Below are the code and all the weights of a small trained network. Each question names an input and a class and asks about switching units off, where a switched-off unit gives its printed mean instead of its output.

import numpy as np


def w(rows, s, z=0):
    codes = np.array(rows[::2]) - 128.0
    scale = np.full(codes.shape[1], s)
    scale[-1] = z or s
    return codes * scale


def norm(h):
    return h / np.sqrt((h * h).mean(-1, keepdims=True) + 1e-5)


def f(y):
    return y / 2 * (1 + np.tanh(0.7978845608 * (y + 0.044715 * y**3)))


def log_softmax(a):
    a = a - a.max(-1, keepdims=True)
    return a - np.log(np.exp(a).sum(-1, keepdims=True))


def net(x, mask):
    res = np.array(x, float).reshape(1, 4) / 4 @ E
    u = 0
    for l in range(4):
        y = f(norm(res) @ A[l][:, :-1].T + A[l][:, -1])
        res = res + np.where(mask[u : u + 5], y, B[l][:, -1]) @ B[l][:, :-1]
        u += 5
    return log_softmax(norm(res)[-1] @ U[:, :-1].T + U[:, -1])


A, B = {}, {}
E = w([
[159,52,128,2,81,222],'x0',
[171,36,226,159,123,151],'x1',
[176,186,172,113,22,149],'x2',
[112,90,119,125,111,119],'x3',
],0.0058)
A[0] = w([
[207,147,155,160,132,122,96],'0.n0',
[128,83,254,247,135,211,251],'0.n1',
[41,110,75,78,131,127,130],'0.n2',
[191,113,128,219,32,87,159],'0.n3',
[89,108,106,202,152,164,137],'0.n4',
],0.0081,0.0022)
B[0] = w([
[77,176,98,138,132,119,148],'0.n0',
[113,39,141,183,189,162,254],'0.n1',
[194,151,114,138,187,151,181],'0.n2',
[66,254,113,217,141,173,199],'0.n3',
[177,151,147,59,201,28,160],'0.n4',
],0.0063,0.0057)
A[1] = w([
[167,136,181,96,175,143,156],'1.n0',
[172,59,136,151,105,183,117],'1.n1',
[93,253,164,139,81,28,107],'1.n2',
[114,121,35,185,161,133,253],'1.n3',
[204,42,221,209,65,196,133],'1.n4',
],0.0048,0.0026)
B[1] = w([
[120,73,131,100,169,135,153],'1.n0',
[90,164,100,117,146,83,157],'1.n1',
[169,130,42,81,126,126,200],'1.n2',
[133,136,76,101,114,181,254],'1.n3',
[153,184,255,98,157,181,213],'1.n4',
],0.011,0.0035)
A[2] = w([
[211,87,68,85,157,44,122],'2.n0',
[203,215,151,50,38,117,254],'2.n1',
[71,44,216,164,255,98,82],'2.n2',
[51,127,15,10,160,62,138],'2.n3',
[89,100,100,66,206,64,101],'2.n4',
],0.0065,0.002)
B[2] = w([
[90,203,85,212,129,122,180],'2.n0',
[49,45,100,131,80,127,205],'2.n1',
[131,102,2,153,99,86,233],'2.n2',
[127,132,227,119,97,88,254],'2.n3',
[125,137,161,48,135,191,179],'2.n4',
],0.0093,0.0052)
A[3] = w([
[127,160,108,81,165,21,165],'3.n0',
[209,1,146,115,170,188,133],'3.n1',
[95,161,163,21,136,132,79],'3.n2',
[156,120,93,125,202,104,171],'3.n3',
[139,98,62,18,195,188,3],'3.n4',
],0.0095,0.0023)
B[3] = w([
[88,85,215,38,208,174,230],'3.n0',
[157,221,102,45,162,125,254],'3.n1',
[107,2,194,233,125,40,219],'3.n2',
[186,72,167,104,50,97,208],'3.n3',
[199,203,125,228,32,112,234],'3.n4',
],0.0075,0.0047)
U = w([
[66,140,249,59,197,159,254],'0',
[150,126,207,216,84,45,41],'1',
[150,67,43,170,203,76,119],'2',
[237,170,71,67,141,170,86],'3',
[53,226,39,115,106,104,110],'4',
[73,54,111,99,59,149,139],'5',
[93,181,145,252,180,192,60],'6',
],0.016,0.0052)

Each question gives the input, the list of numbers given to net, and the class t.
The units are the neurons (one row each of A and B). Each row of codes is followed by its name. A weight is (code - 128) times the scale printed after its matrix; where a second scale follows, it is the last column's (A, B and U).
mask holds one flag per neuron, layer by layer. A switched-off neuron (its flag False) gives its mean, the last column of its row in B, instead of its output. The means were averaged over made-up inputs and are rounded, as every weight is.
A unit's drop is (log p(t) with every unit on - log p(t) with that unit switched off) / (log p(t) with every unit on - log p(t) with every unit switched off).
The circuit of an input: a set's keep is (log p(t) with only the set's units on - log p(t) with every unit switched off) / (log p(t) with every unit on - log p(t) with every unit switched off). Starting from the 12 units with the biggest drops (on a tie, the unit counted first), units are removed one at a time, each time the one whose removal leaves the highest keep (on an exact tie, the one counted first), for as long as the keep stays at least 0.8.
circuit, biggest first: the units of the circuit, biggest drop first
k most important neurons: the k neurons with the biggest drops, biggest first
top k neurons in layer l: the k neurons of layer l with the biggest drops, biggest first
input [-8,-8,0,0], class 0: circuit, biggest first : [3.n0 2.n2]
input [8,7,0,-2], class 3: circuit, biggest first : [3.n1]
input [4,-5,-7,-1], class 1: circuit, biggest first : [3.n4 2.n3]
input [0,-8,-7,-3], class 0: circuit, biggest first : [2.n3 3.n0]
input [-7,-2,-1,5], class 0: circuit, biggest first : [3.n0 0.n4]
input [8,-7,-1,3], class 1: circuit, biggest first : [3.n2 3.n4]
input [6,3,0,-4], class 3: 4 most important neurons : [2.n3 3.n1 0.n3 3.n4]
input [4,8,0,8], class 3: 3 most important neurons : [2.n2 3.n1 0.n1]
input [7,-1,-5,6], class 1: top 2 neurons in layer 3 : [3.n2 3.n4]
input [1,-2,-6,-4], class 1: 2 most important neurons : [2.n4 3.n4]
input [8,3,8,-4], class 0: 2 most important neurons : [1.n4 2.n2]
input [5,0,5,-5], class 5: 2 most important neurons : [2.n1 0.n1]
input [3,-8,2,-5], class 5: circuit, biggest first : [2.n1 0.n3]
input [5,8,8,4], class 0: circuit, biggest first : [1.n4]
input [1,0,6,-8], class 5: top 2 neurons in layer 3 : [3.n1 3.n4]
input [0,3,8,-2], class 6: 2 most important neurons : [0.n3 3.n0]
input [-3,0,4,-4], class 4: 2 most important neurons : [1.n2 3.n2]
input [-5,-2,0,3], class 0: 2 most important neurons : [3.n0 2.n3]
input [-2,8,1,-7], class 6: 3 most important neurons : [1.n4 0.n3 2.n2]
input [-8,1,7,7], class 6: circuit, biggest first : [0.n3]
